Below are the code and all the weights of a small trained network. Each question names an input and a class and asks about switching units off, where a switched-off unit gives its printed mean instead of its output.

import numpy as np


def w(rows, s, z=0):
    codes = np.array(rows[::2]) - 128.0
    scale = np.full(codes.shape[1], s)
    scale[-1] = z or s
    return codes * scale


def norm(h):
    return h / np.sqrt((h * h).mean(-1, keepdims=True) + 1e-5)


def f(y):
    return np.maximum(y, 0)


def log_softmax(a):
    a = a - a.max(-1, keepdims=True)
    return a - np.log(np.exp(a).sum(-1, keepdims=True))


def net(x, mask):
    res = np.array(x, float).reshape(1, 6) / 4 @ E
    u = 0
    for l in range(2):
        y = f(norm(res) @ A[l][:, :-1].T + A[l][:, -1])
        res = res + np.where(mask[u : u + 5], y, B[l][:, -1]) @ B[l][:, :-1]
        u += 5
    return log_softmax(norm(res)[-1] @ U[:, :-1].T + U[:, -1])


A, B = {}, {}
E = w([
[73,199,7,177,126,61,65,187],'x0',
[150,36,103,194,35,179,100,91],'x1',
[123,118,127,139,133,106,137,110],'x2',
[254,127,172,120,159,118,50,41],'x3',
[122,105,128,139,140,112,128,121],'x4',
[124,124,116,120,128,123,131,115],'x5',
],0.0092)
A[0] = w([
[135,118,150,194,91,146,142,148,96],'L0N0',
[150,163,97,147,181,107,2,114,2],'L0N1',
[73,175,129,114,164,95,140,179,84],'L0N2',
[94,94,165,104,120,162,228,154,111],'L0N3',
[90,151,146,89,197,123,119,123,191],'L0N4',
],0.012,0.0078)
B[0] = w([
[104,137,122,45,128,92,117,69,171],'L0N0',
[173,121,71,156,102,152,250,176,207],'L0N1',
[146,130,112,252,167,221,83,32,228],'L0N2',
[227,166,2,203,111,102,173,165,243],'L0N3',
[172,118,133,68,247,103,150,154,254],'L0N4',
],0.01,0.0071)
A[1] = w([
[9,146,99,144,159,142,94,147,179],'L1N0',
[140,108,113,132,91,154,162,147,16],'L1N1',
[155,139,100,147,149,104,58,142,46],'L1N2',
[111,125,93,187,61,128,132,140,2],'L1N3',
[161,129,140,110,158,118,176,142,100],'L1N4',
],0.015,0.0043)
B[1] = w([
[81,72,209,146,111,222,59,70,235],'L1N0',
[159,88,117,86,144,83,82,57,190],'L1N1',
[187,138,84,108,93,127,184,162,175],'L1N2',
[101,125,185,44,99,52,108,172,240],'L1N3',
[3,164,174,129,119,124,114,150,255],'L1N4',
],0.012,0.0068)
U = w([
[146,216,54,160,185,112,208,180,107],'0',
[142,115,135,202,137,216,73,52,255],'1',
[169,101,62,95,41,62,140,135,124],'2',
[5,119,153,108,68,129,23,147,34],'3',
[106,165,235,61,183,94,133,123,43],'4',
],0.018,0.0067)

Each question gives the input, the list of numbers given to net, and the class t.
The units are the neurons (one row each of A and B). Each row of codes is followed by its name. A weight is (code - 128) times the scale printed after its matrix; where a second scale follows, it is the last column's (A, B and U).
mask holds one flag per neuron, layer by layer. A switched-off neuron (its flag False) gives its mean, the last column of its row in B, instead of its output. The means were averaged over made-up inputs and are rounded, as every weight is.
A unit's drop is (log p(t) with every unit on - log p(t) with that unit switched off) / (log p(t) with every unit on - log p(t) with every unit switched off).
The circuit of an input: a set's keep is (log p(t) with only the set's units on - log p(t) with every unit switched off) / (log p(t) with every unit on - log p(t) with every unit switched off). Starting from all 10 units, units are removed one at a time, each time the one whose removal leaves the highest keep (on an exact tie, the one counted first), for as long as the keep stays at least 0.8.
units of the circuit, in order: the units of the circuit, biggest drop first
most important unit: the unit with the biggest drop
k most important neurons: the k neurons with the biggest drops, biggest first
top k neurons in layer l: the k neurons of layer l with the biggest drops, biggest first
drop of u: that unit's drop, to one decimal
input [6,-2,7,0,-2,8], class 1: top 2 neurons in layer 0 : [L0N3, L0N2]
input [-8,-6,0,-7,7,-4], class 0: most important unit : L0N3
input [4,-4,-7,-8,2,-2], class 1: units of the circuit, in order : [L1N0, L0N2]
input [7,-7,-1,-5,7,-7], class 1: units of the circuit, in order : [L1N0, L0N2]
input [2,6,5,1,0,7], class 2: 3 most important neurons : [L1N4, L1N0, L0N2]
input [0,2,6,-7,7,-8], class 2: top 2 neurons in layer 1 : [L1N4, L1N3]
input [2,8,3,-1,6,8], class 3: 3 most important neurons : [L0N3, L0N1, L0N4]
input [5,-2,3,0,2,-3], class 1: 2 most important neurons : [L0N2, L0N3]
input [0,-1,-8,4,4,5], class 4: 3 most important neurons : [L0N3, L1N4, L0N2]
input [-2,0,-5,1,2,1], class 4: 3 most important neurons : [L0N2, L1N4, L1N0]
input [-3,0,5,8,0,-8], class 4: 4 most important neurons : [L0N2, L1N0, L0N3, L1N4]
input [1,-1,7,-8,7,-3], class 1: 3 most important neurons : [L0N2, L1N0, L0N1]
input [-2,0,-7,8,8,7], class 4: top 2 neurons in layer 1 : [L1N0, L1N4]
input [7,3,8,8,-1,4], class 2: most important unit : L0N4
input [7,1,3,-2,-7,-3], class 3: 2 most important neurons : [L1N3, L0N4]
input [5,-1,-5,-7,7,-1], class 1: 2 most important neurons : [L0N2, L1N0]
input [-1,7,2,-2,6,-2], class 2: 2 most important neurons : [L1N4, L1N0]
input [4,6,3,-2,8,3], class 3: 2 most important neurons : [L0N3, L1N3]
input [5,-2,1,-7,2,-1], class 1: 2 most important neurons : [L1N0, L0N2]
input [2,-8,2,7,0,-4], class 0: units of the circuit, in order : [L0N1]
input [3,1,1,-1,6,1], class 3: 2 most important neurons : [L0N4, L0N3]
input [-7,1,5,-4,-4,4], class 2: top 2 neurons in layer 0 : [L0N3, L0N4]
input [5,-3,4,-7,8,0], class 1: 2 most important neurons : [L1N0, L0N2]
input [-2,-6,-2,0,-7,6], class 0: top 2 neurons in layer 1 : [L1N0, L1N3]
input [-6,-4,-6,-3,-1,-1], class 0: drop of L0N3 : 0.6
input [3,3,7,2,-4,-8], class 2: drop of L0N1 : 0.0
input [-7,-5,-4,-7,-8,-7], class 0: units of the circuit, in order : [L0N3]
input [8,4,-7,4,0,7], class 2: drop of L0N4 : 0.1
input [-6,-6,3,-6,-8,7], class 0: drop of L0N3 : 0.3
